Each row is followed by its class.
[  17   89  -98  -29  144  -36  -64   86   -7   87    7   12   43  132
   65 -111  144   23  -15   32   36  -94   47   66   29  -55   41  107
    0  -71   12  150   64  174   18  -15  -81   34]
U
[  77 -127  135  -32 -289 -110   41 -150  124  139 -100   -5  -71  166
  103  -73   91 -115   -4  -14 -209   -6  -53  -36   13   -3  -27  123
   86   82  189   -6   86 -327  -13 -102  122  -24]
H
[ 130   -2   69  245   26  -30 -103   51 -258   43    2   34   15  -39
 -149  125   85   -2  -13  -36    6 -152  -60  -25   24 -162  235   69
  -63  -15  -87   98   -9  206   20   40    2 -145]
Q
[-149  300   21  272  363  144  -81  353  100 -150  -19 -110   39  196
  -63  246  -34  -45  -65    6    4 -125   34    8 -310 -149   -1   56
   28  -35 -120  540 -229  453  -79  274  -82   41]
R
[ 330  235   55  407  210  190   -5  -69 -464  -34  -11   93 -238   -4
 -101 -249 -154  311  305  -93   81    8  183 -208   57  -87  127 -123
  -94  253 -232   19  -27  172    7  -96   24 -319]
Q
[ -14   56  283  140 -183  -31  -28 -363 -274  -68   22  130  -63  150
   20   56   95 -380   68  293 -361   61  132   17 -218 -104  -32  -60
  -90  438  -61  163  164  -32 -278   67   69   -4]
F
[ 112  -57 -105   73  -38   -9   71  114   27   14   14  -33  -58  -57
 -128    4 -144  153   83 -159   14   14  136 -171   -6  108   29  117
  -62  -38  128 -142 -240   47   48 -106  100    7]
Q
[ -11  169  -64   14   53   41  -57    5  -59  -84  -19    2  -20   43
   79  -37  -65  134  -43   41  140  -20  -16  -35   23    1  101  -35
    8   20  -54 -113   53   93   97  -52   23 -167]
L
[ -65   68   -7 -100  118   56  -10  109  -21  -49   60  -24   65  -71
   -8    6    1   30  -55   59   -9   34   59    0   51   34  103  -77
   34  -50  -36  -47  -35  113  -35  106  -19   23]
L
[ 249 -304 -111   22  345 -119 -114   58  286   11   10  -29  -40  112
    0 -214  182  212  -85 -272 -100  151  367  537 -164  244 -458  -84
  187 -267  391  198  111  328 -282  -75   60  334]
F
[ -31  118   -6   51  -93  125  -11  -16   30  -28   73  -51   91   21
   26    1 -174    5  -67   62   74  -27  -48   69  153   52   39 -156
   60   56  -40  -45   73   51  147  101  -15  -51]
U
[  69  110   16  299 -151  184   -3 -177 -258  -44   95   29  165 -110
   70  116 -212   35  -58   76  132  -25 -301 -175  135 -128  261 -137
   24 -175  -65   46 -149  -80   79  -57   72 -250]
Z
[-159    4 -139 -414 -257  185   42  241  -64   91  142  -77  144   35
 -102   11 -132 -112 -389 -169   55  263 -106  -52  112  -60  159  123
  201   67  107 -240  133  135  252   45  -19   20]
H
[  89   44   31  -20   56  -23   33   -3   43 -111  -20   -1  -63  -15
  -78   56 -128   39  -14   43  -52  100  137  -68   -6    3  -81 -142
  -23  160  137  -49   -8   99 -251  -45   10   52]
Z
[ -71   61 -118   73   92   54   33  197   18  -34   46  -29  188  -48
 -150  -73  -53  -39  -24  -23   28  -52    8  -24   82   28  117  102
 -103  -11  -57  -38   59   21  255   80  123   80]
U
[ -13 -202   38 -110   45   32  -70  145  -55  -98   -4  113   70 -155
  -15   28  106 -206   -2  -63  -55   83   63   43   46  -21   58 -193
  -11 -206    0  148   40  -56  -39   78  107  341]
G
[  71   34   86  120  -12  -58  -88  -69 -114   11  -92   55  -39   70
  124   88   -5   41  -36   59  -86  -38  -32   83   77  -27    6 -159
  -41   11   48   51   24   24 -214   41    6 -200]
R
[ 175  -49 -246    6 -139   60  112 -107  195   24  -37  -14  -10   94
  -10  -15 -241   25  -68  -24 -232  141  -28   11   98   46 -110  -89
  -40  -45   72    8  -73  -94 -163  -89  191  -12]
R
[ -65   31    3   28   94   86   57  195   14  -21   82  -24  136   -2
 -189   83  -57  -17    8  -70    6    7   75  -39   66   15   61  -31
  -35  -52   12  -23  -73   26   -5  139   18   86]
G
[  50  102   34  -54   98  137    6   44   70 -126    0  -98  101 -111
    8  -24 -138   43  106   10  -39  -79   75  101   24   79  -27 -187
  -64   81 -134   18   17  199 -107  155  -34  102]
H
[ -73 -198 -120   -3   19  168   70  161  107  -35   43   69   31 -189
  -10 -154 -173   48  -37  -65   18   40  -29   48   74   24  -74  -99
    2 -198   23  109   30  -75  167   57  101  211]
R
[ 205    1   65  247 -222  -87 -248 -221 -486  -73  -21   33  -18   -5
  -48  105    6  115 -119   52 -101  122 -142  -47  -95 -105   64 -162
   55   -8   82   39   15  -58 -201 -136   28 -139]
P
[ 101  102 -170  144   40   81   27  124  186  -46  -25   20   82 -150
  -15  140 -236  233  -70  -37   -8   71  209  -35  198   49  -33 -269
  -35   30  349  -65 -355  201 -264  -56   23   24]
Z
[ 104   95  -92 -134 -168 -136  -93 -369  -71   92 -106   62   50  106
  281  -95   45  -33  105   96 -100  -74 -325   24   67   82   25  139
  -18   31 -214 -105  185 -237  165  -23  180 -295]
R
[ -27  -11  -61  -73  -19   13   32 -111   41   39  -94   79  -90  -37
  104 -179   63 -128  -66   85 -229   41   15   -4 -111  -37   -2  150
   39    3  -82  101   35 -122   56  -42  206   10]
Q
[ 144   -1 -116  -36 -111  -22  -41 -110  -90  106   47   58 -107   95
  -84 -129  -73  150  -50  -99  186   31 -124  196   16  -12   31    5
   79  -51  -39  -76  167   -1  179  -79   48 -183]
F
[ 132  -75  -78   -4  182  -86 -115   39   16   59  -17   21  -72  122
   14   23  265  -30   26  -56 -179   55   64   33  -47   18   77  105
   42 -125 -109  166  -15   81  142   -8   -1  -27]
L
[  31  -21   18  -84  -93  -46   78   -1   10   47   -8  -29  -63   82
  -14  -12  -37  -99   46  -66  -58   29   54   80  -23   52  -80  -20
  -11  -39   96  -47   90 -125  -79  -51   81   59]
D
[  22   77  -14  -12   99  -17  -82  -79 -184 -123    2   32  134  -38
  123  -17   35 -170    8  127  -93 -156   20  -97  -96  -34  179  198
  -77  129 -175   89  -79  337 -106   65    5   57]
U
[ 129   50   12  118  -31    9  -39   47  -59 -135   -8   28   97  -70
 -128  105 -166  -15  -43  -56  -55   32   -5  -20   37   43   30 -182
  -87  105   24  -24  -77   70 -120   79  196   23]
P
[  93   45 -185  -98  -52  -14  100 -103   59  -25  -34    7  -45   53
   92  -69  -69  -80   72   28 -114   52   27   69  -20   14   81   16
  -15   60  -25   17  -56  -43 -226  -49   66   43]
R
[  37  -18 -159  194  -52   53   -2  127   38  120  104   41  155   38
  -84  -76   -4   78 -204  -87   28  -25  -89   92  177   34  281  -46
  -47 -188  -10    6   89 -113  368  -39   94 -126]
Q
[ 235   28  -76  101  -32  -69 -131 -277  -89 -132 -136   57 -151 -112
   29  -89 -108  103    6  202  -89   49  107 -258   31   -4  -72  -84
 -108  214  -60  -95  -63  167  -63 -275   84    9]
P
[  91 -138   86   47   33   36  -94   60 -143  -42   24   21  -19  -13
 -190   89    9  112  -69  -80   74  161   54   24   29  -77   -6 -183
  100  -23  108  -75   93  129 -105   22   15  -67]
D
[  27  -78   17 -141   51  -26   54   94  138  -68   -9  -17 -114 -134
  -91  -43  -80   52   59  -59   59   73  155  -21  -72   88  -58  -23
  -80   52  120 -106   80   41  107 -103    1  103]
Q
[ -96   40    6  -74   62   69   59   95   45  -77   43   13   44  -79
 -104   -3  -51  -83    3   46  -29   17   62  -18    7   14   22  -29
  -55   10  -51    6   39   15   24  104    6  140]
Q
[  14  160  132   63  188  -44  -38   26 -159  -20   18  -70   -3  175
   -8  155  148  -55   35   69   18  -15  100   21  -62  -81   47  -69
   -3   77  -35   52   29  164 -178   63  -35 -146]
F
[ -87   23  129  163 -165  -28   64 -137  150   88  -50  220  -75   54
  156 -115   14 -172   67   60  -69 -124   44  166   34   83  -28  -40
  -47   43   95   83   53 -330   93   -4  188  -19]
H
[103  68  26 -75  87 -69 -57 -32 -19 -52 -57 -89 -51  20  27  47 137  33
  33  80 -88  70 -13  15 -70 -34 -18   9 -43 -36  33 109 -24  95 -83 -48
 -54  35]
H
[-46 -13  43 -39  -7  11  18  56 -13  -4  53 -34  65 -24 -74   3   3  -3
 -79  61 -90  57  21 -86   1  23  30 -32  -3  12   7 -67  71  -2  -7  19
  70  47]
D
[  67   19   65  288 -131  103   61 -220 -254  -64   54  189 -100  134
  -39  -46   40 -356  213  -62  -18 -259  178   85 -115  -68  229   45
   12  229 -416  126 -138    6    5  109  199   68]
D
[ 103  100   80   69   16  -74  -48  -71  -92   36   -3  -57  -19  123
  -56   85   89  -54  -12    4   11   -8   -3   90   25  -34   64  -58
  -18   34  -27   20   77   22   33  -26  -16 -108]
F
[  74  260    2  -95  178 -112   25    7   47  -48  -93 -106  -69    9
   52   43  -87   13   65   75   69  -61  -95   28  -86  -55  -12   84
  -55  240  -20    5  101  237 -195    1  -99 -141]
Z
[ -56   16  -94  -96   29   78   72  145  126  -80   50  -90  123  -82
  -83   63 -140  -14   -8    5  -76   25   -7  -85   20   49  -19  -17
  -37  -23    5   -4  -68   31  -29  107  -18  169]
Q
[ -76   59   68 -271 -139  -28   46 -280   26   99   30  151 -109  218
  152 -170   60  -38 -113  159 -127  103  -82   25   -5  -97 -119   92
  216   72  219  -40  383 -257 -126 -113  -52  -94]
L
[ 152   21    2 -193 -243  -52  129 -261   51   33  -74   72 -121   24
  135 -159 -113  -46  109  -50 -167   49 -145  -22   86   93  -93   55
  -48  149  -22 -153  193 -322  -65 -128   84  -26]
P
[ 264    2   49  125 -160 -191 -209   59 -152    4  -39  -93  -38  -45
 -178  323   27   82 -379  -85 -169  295  -15  433   34   46    2 -351
  -62 -238  474   13  159  169 -178 -102  118 -125]
Q
[ 150   96  133  214  -83  -18  -57 -110  -78  -38    6  -15   12  107
  -89  141   51  -14  -50   18  -56   13   10   54   53  -46   72 -165
  -56   59   68   58   67   37  -95  -38    8  -73]
Q
[ -56  -18 -130   52   48    2  101   89  179   -5   14   40  -35  -87
  -21  -35 -193   63  -10    4   99   17   19  -23   58  101  -78   30
  -96   14   95 -134    9   43   38  -65   38  -15]
Q
[ -34 -333  157 -899  146 -103  203   87   50    2 -104   63 -396 -255
  -77 -173   97 -362  335 -115  -81   97   75  141 -556 -120 -200  432
    3 -208   29  146  278 -146  292   66  352  156]
Z
[ 138  -76   81   65 -266   -5 -167 -213 -131  -54  -76  167   49    8
   51  138 -153  -63 -125  -63   51    6 -257   84  156   -2  -48 -274
   55 -148  -22  -82  167 -127  -76   11  242 -169]
P
[   1  -37 -129   20    1  -40  106   -5  101   35  -37   71  -85  -38
   54  -85  -48  -99   80  -56  -30   -8   46  102  -30   73   30   87
  -50   25  -16    0  -45 -102   28  -46  131   22]
R
[-190   30  387 -169 -275  -61 -213 -177  285  -27 -239 -191 -187  197
  463 -239  142  231  -93  247   50   64 -192  116 -119  147 -364  -72
  115   94   79    6  458 -164  327  -15 -147 -124]
P
[  99    3 -180   -8  -77  -72   28  -99   37   62  -50   71  -70   30
   50  -61  -50  -44   53   -6 -147   59  111   60   62   88   25  -23
  -29   -8   83  -45 -109 -184  -31 -110   75   13]
G
[ -18  118   11   74  224    8   41  203  118  -82   28 -112   -8  -88
  -96  135  -80  125   44    5   18   62  175  -85  -57   67  -16  -58
 -120   11  164  -10 -147  204 -105  -61 -148   36]
L
[ 100   62  143  314 -378   35  156  -67  146   51  165   99  -15  163
 -511  296 -220 -165   85 -211  326  189  -49   71  120   14  198 -293
  -70  202  118 -153  -29 -387  125  -73   63 -154]
U
[  -8   50  -90  -17   96   -7   54  117   85  -64    3    4   -7  -25
  -48   47 -137   70    4  -53   90   38   72  -32    3   55   25  -47
  -47   25   80  -90  -50   56  -72  -42   15   -6]
R
[ -12  130  216  207  269   -2  -15   15 -131   49   33  -36   14  172
  163   50   24  -62   55  146   59 -217   64  142 -160 -127  -25  -16
    1  -30   72  266  123  341 -418   72 -104 -241]
U
[  19  -33  -89 -163   58  -72  160   64  228   66  -52  114 -103   41
  -78  -10  -31  -42  149 -106 -181   99  193   39   -1  108 -102   61
  -12 -148  186  -15 -139 -283 -143   10  130   82]
Z
[  74  -36   76 -121   75   50  -88  -13  233 -108 -180   48  -71  -29
   76 -232 -195  129  -53 -114   62  -29   41   29  -90   12 -352   16
  -55   70  221   91  289  190  156 -162  -28  139]
D
[-208  -35  182  349  116  166  242    8   79  -11  221    8   21 -109
   42  287  -27  -35  134  169  104   85 -183   47 -173 -144 -161   96
   50  -68  263  264 -198  200 -368  180  -22  -92]
F
[  17   20    8  112    3  -14  -22  -15 -100  -39    1   40   26   87
  -38  153  -40   12  -73   12    3  -33  -56   31   85  -67   85  -59
   18  -78   53   -8   -4    0 -131   50   -5 -129]
R
[-154  172   80 -311  169   32  162  113  203 -114  -82 -150  -58  207
  109  197  -31 -124    5  121  -97  -37  118   56  -49  -64 -302  -95
  -55  336   34  -63   87  135 -203  228   44  -87]
D
[ -14  -99   61   29  -11   20   60  102  145  -37   11  -36  -81  -20
  -24    1 -170   16   13   -9   92   -3   88  -67  -23   53  -82 -107
  -69   94   79  -39  -27   70  -43  -56  -36   48]
L
[ -15   -1 -136    6   88  -60  179  -73   91   22  -55   20 -126   96
   93  -72   56  -93  173   75 -147   31   90   43  -87   39  -68  198
  -79  101  -26    1 -185  -97 -125   18  106  -48]
D
[  66  -55  -48  142  -74   -4   -2 -114  -40  144  -29  167   -1  -38
   55  -20  103  -18   92 -111  -75  -36   19  110   41   -8  170   79
    4  -22  -13   30  -89 -108  -14  -40   41 -139]
R
[ -23    4  -61  190    9    4   89   82  246   70   29  147   74  240
 -244  303 -187  -94 -164 -105   90   22  -65   57  336  -77   68 -192
  -21   59  169  -87   62 -213   27   45 -122 -250]
R
[  14 -113  -37   61  -17 -103  -19   84  106   -7  -95  169   35    0
   80   99  -60 -122 -209 -104  -48  -79  -90  134  139   10   59 -111
   16 -153  127   10   38 -164 -158   10  114  -32]
P
[ -18   75   72  123  -58 -129  -75    6 -273   72  -88  129  -38  -17
 -177  138  -14  -31  -42  -99  -17  -27 -168 -102    1  -76   35  116
  -55  -44    5  -76  -12 -263   60  -15  118 -184]
G
[  77 -142  -35   19  -99    8   24    9   -1  -53    6   33  -44  -12
   77  -79   65  -48   38   25  -58   24  -85  -49  -37  -22   88  -30
 -112 -138  -74  164   67 -150  130 -100  138  125]
U
[  -6  105   13  -85   61   36   59   78   83  -34   27   40  -37   -6
 -131  -16 -117   31  -95  -59   18   98   92  -61   71   25   -2  -49
  -10   -6  152  -64   -1  -25   24  -79  -45   70]
L
[ -54  102  -19   42   81    4    0 -139    9  -25   41  132  -35  179
  165  -29   72  -21  -45   65  178  -92   95  154   27   -7   90  -52
  157   58  -21  -50  -34   24  -69   19  -42 -174]
P
[  82   -8   71  103  -72  -97  -42 -117 -105   11  -56   53  -29   93
   20  101   -8  -59  -65   11  -52   44  -91   49   23  -32   36  -44
   43   35   58  -30   11  -61 -214   15   94 -178]
F
[ -13    7  -50  -18  -34   -3  148 -144  193   60  -69   34 -125   80
  159 -131  -21  -72   87   65 -161   62   83   93  -19   82  -97   44
   27   28   63   21  -99 -210 -102  -28   74  -22]
D
[ -19   53   85  -27   -7  -24   24   71   51   35   37    6  -41   10
  -39   25  -54  128  -30   19   89   63   61  -74   18   28   53  -82
   22   77  157 -120   17  -10    6  -39    5 -120]
F
[ 104   99  115  161   32  -82 -120    3 -267  -22    0   49    2   81
 -164  214   23   35  -17  -11   -7  -63  -25  -43   39 -103  123  -46
   14  -57   45  -21   64   48  -69   39   59 -183]
F
[ -65  -19  -51    9  117   59   50  117  104  -68   15    5   79   24
  -61    8  -20  -34   41  -10  -55   -8   42  -19   -1   23 -100   60
  -57   21  -42   42  -39   62  -15  134   23  111]
P
[ 265  166  508  -11  -22   10 -322 -382 -361  -85    9  -42   32  129
   98  -17    3   13 -152   84  -55 -216  -83  120  -86 -136 -191 -357
  306    4   72  222  496  192 -164   17   97  -71]
L
